Below is a small trained network, with its code and all its weights. Each question gives an input and a target symbol and asks what happens when units are switched off, that is, made to give their printed mean instead of their output.

import numpy as np


def w(rows, s, z=0):
    codes = np.array(rows[::2]) - 128.0
    scale = np.full(codes.shape[1], s)
    scale[-1] = z or s
    return codes * scale


def f(y):
    return np.maximum(y, 0)


def softmax(a):
    e = np.exp(a - a.max(-1, keepdims=True))
    return e / e.sum(-1, keepdims=True)


def log_softmax(a):
    a = a - a.max(-1, keepdims=True)
    return a - np.log(np.exp(a).sum(-1, keepdims=True))


def net(x, mask):
    ids = ['ΓΔΘΩαεζηλμξσφ'.index(c) for c in x.split()]
    T = len(ids)
    res = E[ids] + P[:T]
    r = res
    for j in range(2):
        rows = slice(3 * j, 3 * j + 3)
        q, k, v = (r @ M[0][rows].T for M in (Q, K, V))
        z = softmax(np.where(np.tri(T) > 0, q @ k.T / 3**0.5, -1e9)) @ v
        o = O[0][rows]
        res = res + np.where(mask[j], z, o[:, -1]) @ o[:, :-1]
    y = f(res @ A[0][:, :-1].T + A[0][:, -1])
    res = res + np.where(mask[2:6], y, B[0][:, -1]) @ B[0][:, :-1]
    return log_softmax(res[-1] @ U[:, :-1].T + U[:, -1])


Q, K, V, O, A, B = {}, {}, {}, {}, {}, {}
E = w([
[115,96,140,107,176,155],'Γ',
[124,138,125,132,237,117],'Δ',
[144,143,134,31,162,167],'Θ',
[125,137,83,115,108,103],'Ω',
[130,44,84,110,47,108],'α',
[116,206,131,53,125,217],'ε',
[207,191,125,147,6,114],'ζ',
[135,69,135,141,164,113],'η',
[109,88,119,118,108,170],'λ',
[104,153,150,156,100,103],'μ',
[134,104,63,102,144,75],'ξ',
[64,159,113,123,162,129],'σ',
[60,156,133,148,166,145],'φ',
],0.022)
P = w([
[93,140,29,186,100,148],'0',
[88,162,132,20,113,76],'1',
[201,134,117,134,177,151],'2',
[196,78,74,103,41,88],'3',
[86,163,138,12,111,75],'4',
[221,123,133,131,175,166],'5',
[197,62,66,93,48,73],'6',
[88,174,137,6,116,66],'7',
[229,114,131,126,192,165],'8',
],0.013)
Q[0] = w([
[61,104,224,122,37,97],'H0',
[51,125,196,28,136,15],'H0',
[83,101,5,163,94,108],'H0',
[87,160,180,24,125,105],'H1',
[102,103,175,118,102,47],'H1',
[118,131,118,115,108,73],'H1',
],0.012)
K[0] = w([
[57,123,174,206,93,65],'H0',
[47,156,8,236,131,122],'H0',
[136,45,120,117,146,69],'H0',
[50,155,85,162,130,147],'H1',
[110,77,73,105,188,188],'H1',
[94,78,45,105,101,125],'H1',
],0.011)
V[0] = w([
[79,76,175,240,202,125],'H0',
[112,236,133,167,125,173],'H0',
[160,172,31,88,254,76],'H0',
[160,175,167,134,136,224],'H1',
[152,199,84,156,126,22],'H1',
[153,142,184,143,72,117],'H1',
],0.0099)
O[0] = w([
[145,131,232,146,104,81,36],'H0',
[183,149,57,58,54,123,24],'H0',
[254,95,188,121,20,209,219],'H0',
[230,138,121,67,207,59,1],'H1',
[96,128,139,197,81,138,171],'H1',
[100,111,94,144,125,70,74],'H1',
],0.0083,0.0065)
A[0] = w([
[187,123,165,246,142,92,33],'N0',
[101,124,108,145,63,55,72],'N1',
[168,112,120,57,95,82,5],'N2',
[144,109,89,217,119,110,30],'N3',
],0.011,0.0024)
B[0] = w([
[117,218,53,88,188,81,239],'N0',
[105,150,203,49,184,219,221],'N1',
[112,147,89,135,106,103,215],'N2',
[130,108,166,100,76,11,255],'N3',
],0.013,0.0061)
U = w([
[83,164,134,177,183,178,168],'Γ',
[129,108,74,135,142,144,200],'Δ',
[145,84,120,125,162,171,180],'Θ',
[149,138,130,98,149,126,104],'Ω',
[98,157,81,128,148,150,57],'α',
[132,141,77,157,124,25,161],'ε',
[134,145,248,126,169,116,125],'ζ',
[81,128,135,110,130,110,4],'η',
[111,147,148,200,124,174,225],'λ',
[144,143,130,100,203,111,170],'μ',
[127,100,116,159,78,89,48],'ξ',
[120,180,137,110,105,81,27],'σ',
[163,137,140,142,107,114,144],'φ',
],0.012,0.0045)

Each question gives the input, a string of symbols that net reads in full, and the target symbol t.
The units are the heads (3 rows each of Q, K, V and O) and the neurons (one row each of A and B). Each row of codes is followed by its name. A weight is (code - 128) times the scale printed after its matrix; where a second scale follows, it is the last column's (O, A, B and U).
mask holds one flag per unit, heads first, then neurons. A switched-off unit (its flag False) gives its mean, the last column of its rows in O or B, instead of its output. The means were averaged over made-up inputs and are rounded, as every weight is.
A unit's drop is (log p(t) with every unit on - log p(t) with that unit switched off) / (log p(t) with every unit on - log p(t) with every unit switched off).
The circuit of an input: a set's keep is (log p(t) with only the set's units on - log p(t) with every unit switched off) / (log p(t) with every unit on - log p(t) with every unit switched off). Starting from all 6 units, units are removed one at a time, each time the one whose removal leaves the highest keep (on an exact tie, the one counted first), for as long as the keep stays at least 0.8.
circuit, biggest first: the units of the circuit, biggest drop first
most important unit: the unit with the biggest drop
top k neurons: the k neurons with the biggest drops, biggest first
which heads matter: for each layer, one digit per head in row order, 1 if its drop is at least 0.15 and else 0, layers parted by /
input α Δ η φ ε, target Γ: circuit, biggest first -> H0, N3
input α η ζ α η α ξ μ φ, target ε: circuit, biggest first -> H1, N1
input ζ η φ ξ η, target α: which heads matter -> 10
input η η ξ μ α η ξ, target ξ: which heads matter -> 11
input α ξ α φ ξ Θ, target Θ: which heads matter -> 10
input ξ η η η, target ε: circuit, biggest first -> N0, H0, N1
input α φ α ξ λ, target Γ: circuit, biggest first -> H0, N3
input ζ φ α η ε μ Θ σ, target α: which heads matter -> 10
input Ω η Θ α η Γ, target Θ: circuit, biggest first -> H0, N0
input η ζ μ α ζ φ φ ζ α, target ε: circuit, biggest first -> N3, H0, H1
input η σ η η ξ φ φ ξ, target ζ: circuit, biggest first -> H0, N1
input Δ η φ ε η α φ η, target φ: most important unit -> H0
input μ Θ η λ η η η, target ε: top 2 neurons -> N1, N0
input α η λ ξ α, target Γ: which heads matter -> 10
input η ζ η ε μ η, target Δ: which heads matter -> 10
input η η η η α ε, target Δ: circuit, biggest first -> H0, N1
input Ω η Ω ξ ζ α μ η φ, target ε: which heads matter -> 01
input Ω Ω α μ ζ α, target ε: top 2 neurons -> N3, N1
input α σ Θ α ξ, target Γ: top neuron -> N3
input α α η η ξ η α, target η: top 2 neurons -> N1, N3
